Below are the code and all the weights of a small trained network. Each question names an input and a class and asks about switching units off, where a switched-off unit gives its printed mean instead of its output.

import numpy as np


def w(rows, s, z=0):
    codes = np.array(rows[::2]) - 128.0
    scale = np.full(codes.shape[1], s)
    scale[-1] = z or s
    return codes * scale


def f(y):
    return np.maximum(y, 0)


def log_softmax(a):
    a = a - a.max(-1, keepdims=True)
    return a - np.log(np.exp(a).sum(-1, keepdims=True))


def net(x, mask):
    res = np.array(x, float).reshape(1, 6) / 4 @ E
    y = f(res @ A[0][:, :-1].T + A[0][:, -1])
    res = res + np.where(mask, y, B[0][:, -1]) @ B[0][:, :-1]
    return log_softmax(res[-1] @ U[:, :-1].T + U[:, -1])


A, B = {}, {}
E = w([
[131,129,128,128,128],'x0',
[167,91,220,201,128],'x1',
[184,6,61,122,86],'x2',
[141,145,121,142,118],'x3',
[127,126,128,126,130],'x4',
[137,143,65,200,250],'x5',
],0.011)
A[0] = w([
[165,29,5,206,182,7],'N1',
[117,175,140,118,99,136],'N2',
[131,127,200,169,142,91],'N3',
[147,108,135,100,90,66],'N4',
[162,99,174,143,109,125],'N5',
[98,191,134,159,247,111],'N6',
[124,167,117,143,93,154],'N7',
[162,115,97,138,145,77],'N8',
[99,129,147,108,128,102],'N9',
[180,84,122,87,44,136],'N10',
[103,157,57,67,122,253],'N11',
[125,148,89,86,132,192],'N12',
[165,178,144,128,177,89],'N13',
[135,70,117,119,39,121],'N14',
[150,85,219,202,133,139],'N15',
[96,117,105,132,117,116],'N16',
[113,110,155,130,99,95],'N17',
[103,173,199,75,80,204],'N18',
[152,117,107,127,162,136],'N19',
[129,170,140,128,212,130],'N20',
[105,198,203,77,95,207],'N21',
[112,114,141,121,121,93],'N22',
[160,80,239,215,133,151],'N23',
[132,137,130,143,109,111],'N24',
[76,179,189,118,64,179],'N25',
[101,94,122,119,54,126],'N26',
[121,87,85,170,136,59],'N27',
],0.017,0.0068)
B[0] = w([
[162,127,193,5,254,221],'N1',
[124,110,120,108,165,179],'N2',
[77,82,151,110,117,182],'N3',
[136,112,137,180,122,164],'N4',
[153,144,159,104,94,175],'N5',
[31,116,70,198,40,238],'N6',
[112,95,124,146,172,160],'N7',
[131,136,143,95,148,148],'N8',
[144,146,128,112,127,150],'N9',
[197,125,140,222,92,222],'N10',
[169,123,47,211,205,237],'N11',
[148,116,84,165,165,189],'N12',
[72,133,119,137,104,169],'N13',
[166,119,126,217,81,211],'N14',
[97,138,188,63,48,219],'N15',
[146,134,125,133,137,143],'N16',
[145,132,156,117,114,156],'N17',
[145,157,150,22,182,249],'N18',
[88,135,118,109,136,156],'N19',
[69,135,74,171,80,197],'N20',
[117,137,140,29,205,254],'N21',
[152,147,126,118,107,137],'N22',
[80,128,206,58,35,239],'N23',
[137,110,129,123,137,135],'N24',
[145,118,141,62,211,237],'N25',
[173,133,130,182,119,194],'N26',
[140,128,133,72,146,156],'N27',
],0.034,0.018)
U = w([
[139,174,48,105,233,211],'0',
[107,161,168,52,128,142],'1',
[57,171,22,213,148,3],'2',
[41,154,119,146,42,153],'3',
[201,153,94,255,122,209],'4',
[184,137,186,189,15,9],'5',
],0.0088,0.0021)

Each question gives the input, the list of numbers given to net, and the class t.
The units are the neurons (one row each of A and B). Each row of codes is followed by its name. A weight is (code - 128) times the scale printed after its matrix; where a second scale follows, it is the last column's (A, B and U).
mask holds one flag per neuron, in row order. A switched-off neuron (its flag False) gives its mean, the last column of its row in B, instead of its output. The means were averaged over made-up inputs and are rounded, as every weight is.
A unit's drop is (log p(t) with every unit on - log p(t) with that unit switched off) / (log p(t) with every unit on - log p(t) with every unit switched off).
The circuit of an input: a set's keep is (log p(t) with only the set's units on - log p(t) with every unit switched off) / (log p(t) with every unit on - log p(t) with every unit switched off). Starting from the 12 units with the biggest drops (on a tie, the unit counted first), units are removed one at a time, each time the one whose removal leaves the highest keep (on an exact tie, the one counted first), for as long as the keep stays at least 0.8.
units of the circuit, in order: the units of the circuit, biggest drop first
top k neurons: the k neurons with the biggest drops, biggest first
drop of u: that unit's drop, to one decimal
input [-6,7,-1,-7,-4,1], class 3: units of the circuit, in order -> (N1)
input [3,0,-6,-6,-5,2], class 2: units of the circuit, in order -> (N23 N6)
input [-8,8,1,-6,-5,-1], class 5: top 4 neurons -> (N1 N21 N18 N25)
input [-1,-5,8,5,7,0], class 4: top 3 neurons -> (N10 N14 N21)
input [5,3,1,-7,3,0], class 5: top 3 neurons -> (N21 N1 N18)
input [-3,6,2,-1,2,0], class 5: top 3 neurons -> (N21 N18 N25)
input [3,8,1,7,5,0], class 5: top 3 neurons -> (N21 N1 N18)
input [6,-1,4,-8,0,0], class 4: top 2 neurons -> (N21 N18)
input [2,3,-3,-4,7,1], class 3: drop of N1 -> 0.3
input [-1,-5,2,2,-3,-7], class 4: drop of N4 -> 0.0
input [-8,0,-3,-6,6,5], class 2: top 2 neurons -> (N23 N15)
input [-2,-4,7,1,8,1], class 0: drop of N1 -> 7.6
